Below is a small trained network, with its code and all its weights. Each question gives an input and a class and asks what happens when units are switched off, that is, made to give their printed mean instead of their output.

import numpy as np


def w(rows, s, z=0):
    codes = np.array(rows[::2]) - 128.0
    scale = np.full(codes.shape[1], s)
    scale[-1] = z or s
    return codes * scale


def norm(h):
    return h / np.sqrt((h * h).mean(-1, keepdims=True) + 1e-5)


def f(y):
    return np.maximum(y, 0)


def log_softmax(a):
    a = a - a.max(-1, keepdims=True)
    return a - np.log(np.exp(a).sum(-1, keepdims=True))


def net(x, mask):
    res = np.array(x, float).reshape(1, 8) / 4 @ E
    u = 0
    for l in range(2):
        y = f(norm(res) @ A[l][:, :-1].T + A[l][:, -1])
        res = res + np.where(mask[u : u + 10], y, B[l][:, -1]) @ B[l][:, :-1]
        u += 10
    return log_softmax(norm(res)[-1] @ U[:, :-1].T + U[:, -1])


A, B = {}, {}
E = w([
[128,129,129,131,127,127,129,125,128,127,128],'x0',
[127,128,131,127,128,129,128,127,128,129,128],'x1',
[126,130,129,128,129,128,127,130,128,129,127],'x2',
[104,108,110,160,131,248,141,130,113,51,108],'x3',
[128,129,126,102,133,134,114,151,2,145,103],'x4',
[116,134,123,60,139,157,243,137,125,149,157],'x5',
[128,126,128,127,129,129,128,129,129,128,130],'x6',
[129,130,130,128,128,127,128,127,126,126,125],'x7',
],0.0042)
A[0] = w([
[127,120,132,172,115,114,72,146,161,114,143,137],'L0N1',
[126,127,136,156,126,217,130,124,151,73,122,29],'L0N2',
[141,130,122,91,128,136,144,138,14,151,115,51],'L0N3',
[134,141,116,118,122,126,82,133,3,140,110,81],'L0N4',
[109,138,126,116,96,183,147,124,123,100,140,35],'L0N5',
[115,128,128,151,134,233,149,127,121,89,119,4],'L0N6',
[131,124,113,170,135,246,85,130,123,62,117,44],'L0N7',
[111,164,146,173,101,92,52,110,118,121,120,100],'L0N8',
[130,122,108,88,131,134,219,134,151,139,135,135],'L0N9',
[107,115,105,132,116,141,102,128,137,138,128,100],'L0N10',
],0.0068,0.0017)
B[0] = w([
[130,148,118,96,132,63,161,86,126,107,62,201],'L0N1',
[30,87,32,112,128,123,162,164,188,216,122,213],'L0N2',
[58,161,45,153,111,79,204,114,108,87,124,220],'L0N3',
[158,86,189,114,129,163,51,180,149,162,192,235],'L0N4',
[167,89,101,92,157,123,131,128,139,93,151,172],'L0N5',
[254,119,121,119,192,161,96,139,89,82,76,219],'L0N6',
[66,182,210,164,51,83,127,85,123,127,163,254],'L0N7',
[136,83,100,132,173,174,128,144,160,115,122,216],'L0N8',
[142,158,202,134,128,146,82,116,155,162,138,201],'L0N9',
[167,106,117,152,92,92,139,101,135,140,108,145],'L0N10',
],0.0082,0.0067)
A[1] = w([
[157,99,165,164,169,157,95,92,129,127,34,254],'L1N1',
[126,116,205,151,70,167,134,114,18,100,142,15],'L1N2',
[178,24,79,111,207,149,96,209,62,100,158,88],'L1N3',
[121,124,153,131,132,19,120,130,121,88,94,101],'L1N4',
[122,68,88,115,163,237,145,196,167,170,172,60],'L1N5',
[108,186,92,123,131,98,221,104,26,133,117,41],'L1N6',
[226,78,37,80,219,128,196,106,200,101,73,130],'L1N7',
[191,150,56,131,154,128,224,106,3,15,75,31],'L1N8',
[154,39,149,169,96,165,37,167,95,191,113,80],'L1N9',
[202,105,95,65,197,190,122,144,152,131,122,111],'L1N10',
],0.007,0.0011)
B[1] = w([
[151,192,89,103,119,117,161,167,140,211,194,205],'L1N1',
[104,138,197,141,75,137,64,143,90,101,193,182],'L1N2',
[162,127,136,128,172,138,172,46,244,160,2,231],'L1N3',
[123,120,94,148,136,227,143,144,104,96,102,209],'L1N4',
[214,151,105,133,157,125,98,142,55,118,93,207],'L1N5',
[139,72,20,70,146,106,166,152,105,132,195,193],'L1N6',
[172,154,145,149,115,179,71,167,23,111,166,253],'L1N7',
[145,60,207,112,197,66,129,86,188,141,4,189],'L1N8',
[100,76,177,85,142,89,172,111,55,51,123,214],'L1N9',
[45,103,87,174,85,98,131,116,173,96,114,194],'L1N10',
],0.0076,0.0059)
U = w([
[231,194,70,181,123,220,56,182,65,119,129,245],'0',
[184,39,153,85,211,84,146,96,131,109,6,200],'1',
[1,154,32,208,35,133,159,100,195,119,78,87],'2',
[38,87,237,132,52,110,89,130,61,54,183,68],'3',
[151,202,251,91,112,120,135,107,231,220,186,26],'4',
[80,106,12,46,124,69,219,163,93,174,226,37],'5',
],0.007,0.0011)

Each question gives the input, the list of numbers given to net, and the class t.
The units are the neurons (one row each of A and B). Each row of codes is followed by its name. A weight is (code - 128) times the scale printed after its matrix; where a second scale follows, it is the last column's (A, B and U).
mask holds one flag per neuron, layer by layer. A switched-off neuron (its flag False) gives its mean, the last column of its row in B, instead of its output. The means were averaged over made-up inputs and are rounded, as every weight is.
A unit's drop is (log p(t) with every unit on - log p(t) with that unit switched off) / (log p(t) with every unit on - log p(t) with every unit switched off).
The circuit of an input: a set's keep is (log p(t) with only the set's units on - log p(t) with every unit switched off) / (log p(t) with every unit on - log p(t) with every unit switched off). Starting from the 12 units with the biggest drops (on a tie, the unit counted first), units are removed one at a time, each time the one whose removal leaves the highest keep (on an exact tie, the one counted first), for as long as the keep stays at least 0.8.
circuit, biggest first: the units of the circuit, biggest drop first
k most important neurons: the k neurons with the biggest drops, biggest first
k most important neurons of layer l: the k neurons of layer l with the biggest drops, biggest first
input [-1,6,-7,8,3,2,3,0], class 1: 2 most important neurons of layer 0	[L0N6 L0N5]
input [-2,-4,-8,4,1,-7,6,7], class 3: circuit, biggest first	[L0N7]
input [4,-1,3,5,8,-2,-8,4], class 3: 2 most important neurons	[L0N7 L0N4]
input [-8,8,6,4,0,8,-6,8], class 0: 2 most important neurons of layer 1	[L1N7 L1N5]
input [6,-8,1,-5,5,2,8,-8], class 5: 4 most important neurons	[L0N3 L0N6 L0N7 L0N8]
input [-3,-3,-3,-4,-6,-4,-6,-8], class 0: 2 most important neurons	[L0N7 L1N7]
input [-1,4,3,-1,-6,-6,-8,-2], class 0: circuit, biggest first	[L1N7 L0N7]
input [-8,7,-5,1,-1,-8,-6,1], class 2: circuit, biggest first	[L0N6 L1N7]
input [-1,7,-2,-2,-8,0,6,4], class 0: circuit, biggest first	[L0N7 L1N7]
input [6,0,0,8,-4,0,3,7], class 2: 2 most important neurons	[L0N8 L0N4]
input [7,-2,-4,-4,1,1,-2,-5], class 5: 3 most important neurons of layer 0	[L0N6 L0N7 L0N4]
input [5,1,7,-3,-7,0,2,4], class 0: 2 most important neurons of layer 0	[L0N7 L0N4]
input [3,3,5,-6,-1,2,4,0], class 4: 3 most important neurons of layer 0	[L0N3 L0N6 L0N4]
input [-1,-2,8,5,-1,-4,1,-7], class 2: circuit, biggest first	[L0N2]
input [-6,-7,3,1,-7,0,-5,6], class 2: 2 most important neurons of layer 0	[L0N6 L0N8]
input [2,-8,-2,-1,-8,8,6,2], class 4: 2 most important neurons	[L0N9 L0N6]
input [6,-3,6,-8,5,3,-3,7], class 5: 2 most important neurons	[L0N3 L0N6]
input [4,5,-7,-1,2,3,6,0], class 5: 4 most important neurons	[L0N3 L0N7 L0N6 L1N6]
input [-4,3,-7,4,1,0,1,8], class 3: 2 most important neurons of layer 0	[L0N7 L0N1]
input [-1,-5,1,-6,0,0,-6,-5], class 0: 3 most important neurons	[L0N4 L0N7 L0N3]
input [7,5,5,6,0,-6,3,-4], class 2: circuit, biggest first	[L0N2]
input [3,-7,5,1,7,-1,-4,7], class 3: 3 most important neurons	[L0N4 L0N6 L0N2]
input [0,-3,5,-2,0,1,-3,-4], class 4: 2 most important neurons of layer 0	[L0N3 L0N4]
input [7,1,1,0,6,4,-6,-3], class 5: 3 most important neurons	[L0N3 L0N6 L0N8]
input [-2,-3,-4,3,7,8,-2,4], class 1: 2 most important neurons	[L1N8 L0N7]
input [2,-1,-5,6,-7,-2,-6,5], class 2: 2 most important neurons	[L0N7 L0N2]
